Below is a small trained network, with its code and all its weights. Each question gives an input and a class and asks what happens when units are switched off, that is, made to give their printed mean instead of their output.

import numpy as np


def w(rows, s, z=0):
    codes = np.array(rows[::2]) - 128.0
    scale = np.full(codes.shape[1], s)
    scale[-1] = z or s
    return codes * scale


def f(y):
    return np.maximum(y, 0)


def log_softmax(a):
    a = a - a.max(-1, keepdims=True)
    return a - np.log(np.exp(a).sum(-1, keepdims=True))


def net(x, mask):
    res = np.array(x, float).reshape(1, 5) / 4 @ E
    y = f(res @ A[0][:, :-1].T + A[0][:, -1])
    res = res + np.where(mask, y, B[0][:, -1]) @ B[0][:, :-1]
    return log_softmax(res[-1] @ U[:, :-1].T + U[:, -1])


A, B = {}, {}
E = w([
[155,134,194,255],'x0',
[134,128,131,125],'x1',
[116,199,221,65],'x2',
[139,51,180,95],'x3',
[107,128,124,128],'x4',
],0.0092)
A[0] = w([
[84,103,114,93,57],'N1',
[121,152,191,174,16],'N2',
[118,82,174,221,69],'N3',
[137,168,183,81,21],'N4',
[149,31,39,195,25],'N5',
[90,34,175,105,150],'N6',
[150,145,134,42,92],'N7',
[181,149,115,56,51],'N8',
[87,83,60,93,121],'N9',
[88,20,173,129,38],'N10',
[172,173,60,147,123],'N11',
[64,104,132,205,164],'N12',
[154,186,62,157,36],'N13',
[77,144,91,35,116],'N14',
[118,242,66,164,47],'N15',
[127,43,5,149,3],'N16',
[174,96,78,146,1],'N17',
],0.012,0.0059)
B[0] = w([
[139,139,151,168,160],'N1',
[100,60,154,207,166],'N2',
[146,55,160,155,199],'N3',
[23,182,186,185,182],'N4',
[36,237,154,102,213],'N5',
[180,197,110,14,206],'N6',
[130,98,145,195,216],'N7',
[109,56,192,187,178],'N8',
[243,52,186,182,211],'N9',
[212,193,185,44,165],'N10',
[152,71,143,85,182],'N11',
[181,37,147,123,197],'N12',
[172,129,232,37,162],'N13',
[139,67,163,201,254],'N14',
[197,107,229,1,191],'N15',
[78,166,188,197,211],'N16',
[39,156,205,203,148],'N17',
],0.0082)
U = w([
[15,218,188,185,98],'0',
[164,111,124,157,248],'1',
[169,108,123,151,238],'2',
[191,44,145,213,34],'3',
[204,133,169,47,8],'4',
[88,61,2,117,171],'5',
],0.01,0.012)

Each question gives the input, the list of numbers given to net, and the class t.
The units are the neurons (one row each of A and B). Each row of codes is followed by its name. A weight is (code - 128) times the scale printed after its matrix; where a second scale follows, it is the last column's (A, B and U).
mask holds one flag per neuron, in row order. A switched-off neuron (its flag False) gives its mean, the last column of its row in B, instead of its output. The means were averaged over made-up inputs and are rounded, as every weight is.
A unit's drop is (log p(t) with every unit on - log p(t) with that unit switched off) / (log p(t) with every unit on - log p(t) with every unit switched off).
The circuit of an input: a set's keep is (log p(t) with only the set's units on - log p(t) with every unit switched off) / (log p(t) with every unit on - log p(t) with every unit switched off). Starting from the 12 units with the biggest drops (on a tie, the unit counted first), units are removed one at a time, each time the one whose removal leaves the highest keep (on an exact tie, the one counted first), for as long as the keep stays at least 0.8.
units of the circuit, in order: the units of the circuit, biggest drop first
most important unit: the unit with the biggest drop
k most important neurons: the k neurons with the biggest drops, biggest first
drop when u is switched off: that unit's drop, to one decimal
input [-8,6,4,8,6], class 3: 2 most important neurons : N14, N7
input [7,-3,4,-3,2], class 3: units of the circuit, in order : N2, N5
input [-8,-4,-8,-7,-8], class 0: units of the circuit, in order : N16
input [1,4,-2,-5,3], class 4: 3 most important neurons : N15, N13, N14
input [-2,3,6,4,-3], class 0: 2 most important neurons : N4, N9
input [-8,6,4,7,-2], class 3: 3 most important neurons : N14, N7, N8
input [-4,-6,-6,-8,-6], class 4: 2 most important neurons : N15, N13
input [-4,-6,-3,8,-1], class 4: 2 most important neurons : N6, N10
input [-4,-6,0,-8,-3], class 4: 2 most important neurons : N15, N13
input [-2,-3,-5,5,5], class 0: 3 most important neurons : N5, N16, N15
input [-7,-1,0,-7,-4], class 3: 2 most important neurons : N14, N9
input [-7,5,-4,5,2], class 3: 2 most important neurons : N9, N14
input [-3,-4,-7,6,-2], class 0: 3 most important neurons : N5, N16, N17
input [-4,1,-6,7,-1], class 4: 3 most important neurons : N6, N10, N9
input [-4,-2,7,1,6], class 0: units of the circuit, in order : N4
input [-7,1,4,6,2], class 3: 3 most important neurons : N14, N7, N8
input [8,-3,3,-2,3], class 3: 2 most important neurons : N2, N3
input [8,-1,7,-5,8], class 1: drop when N16 is switched off : 0.3
input [6,-4,-8,8,2], class 0: drop when N5 is switched off : 1.0
input [1,6,-6,4,-3], class 0: drop when N5 is switched off : 0.6
input [0,7,-8,3,-4], class 0: drop when N15 is switched off : 0.0
input [-5,4,-3,-5,0], class 3: most important unit : N9
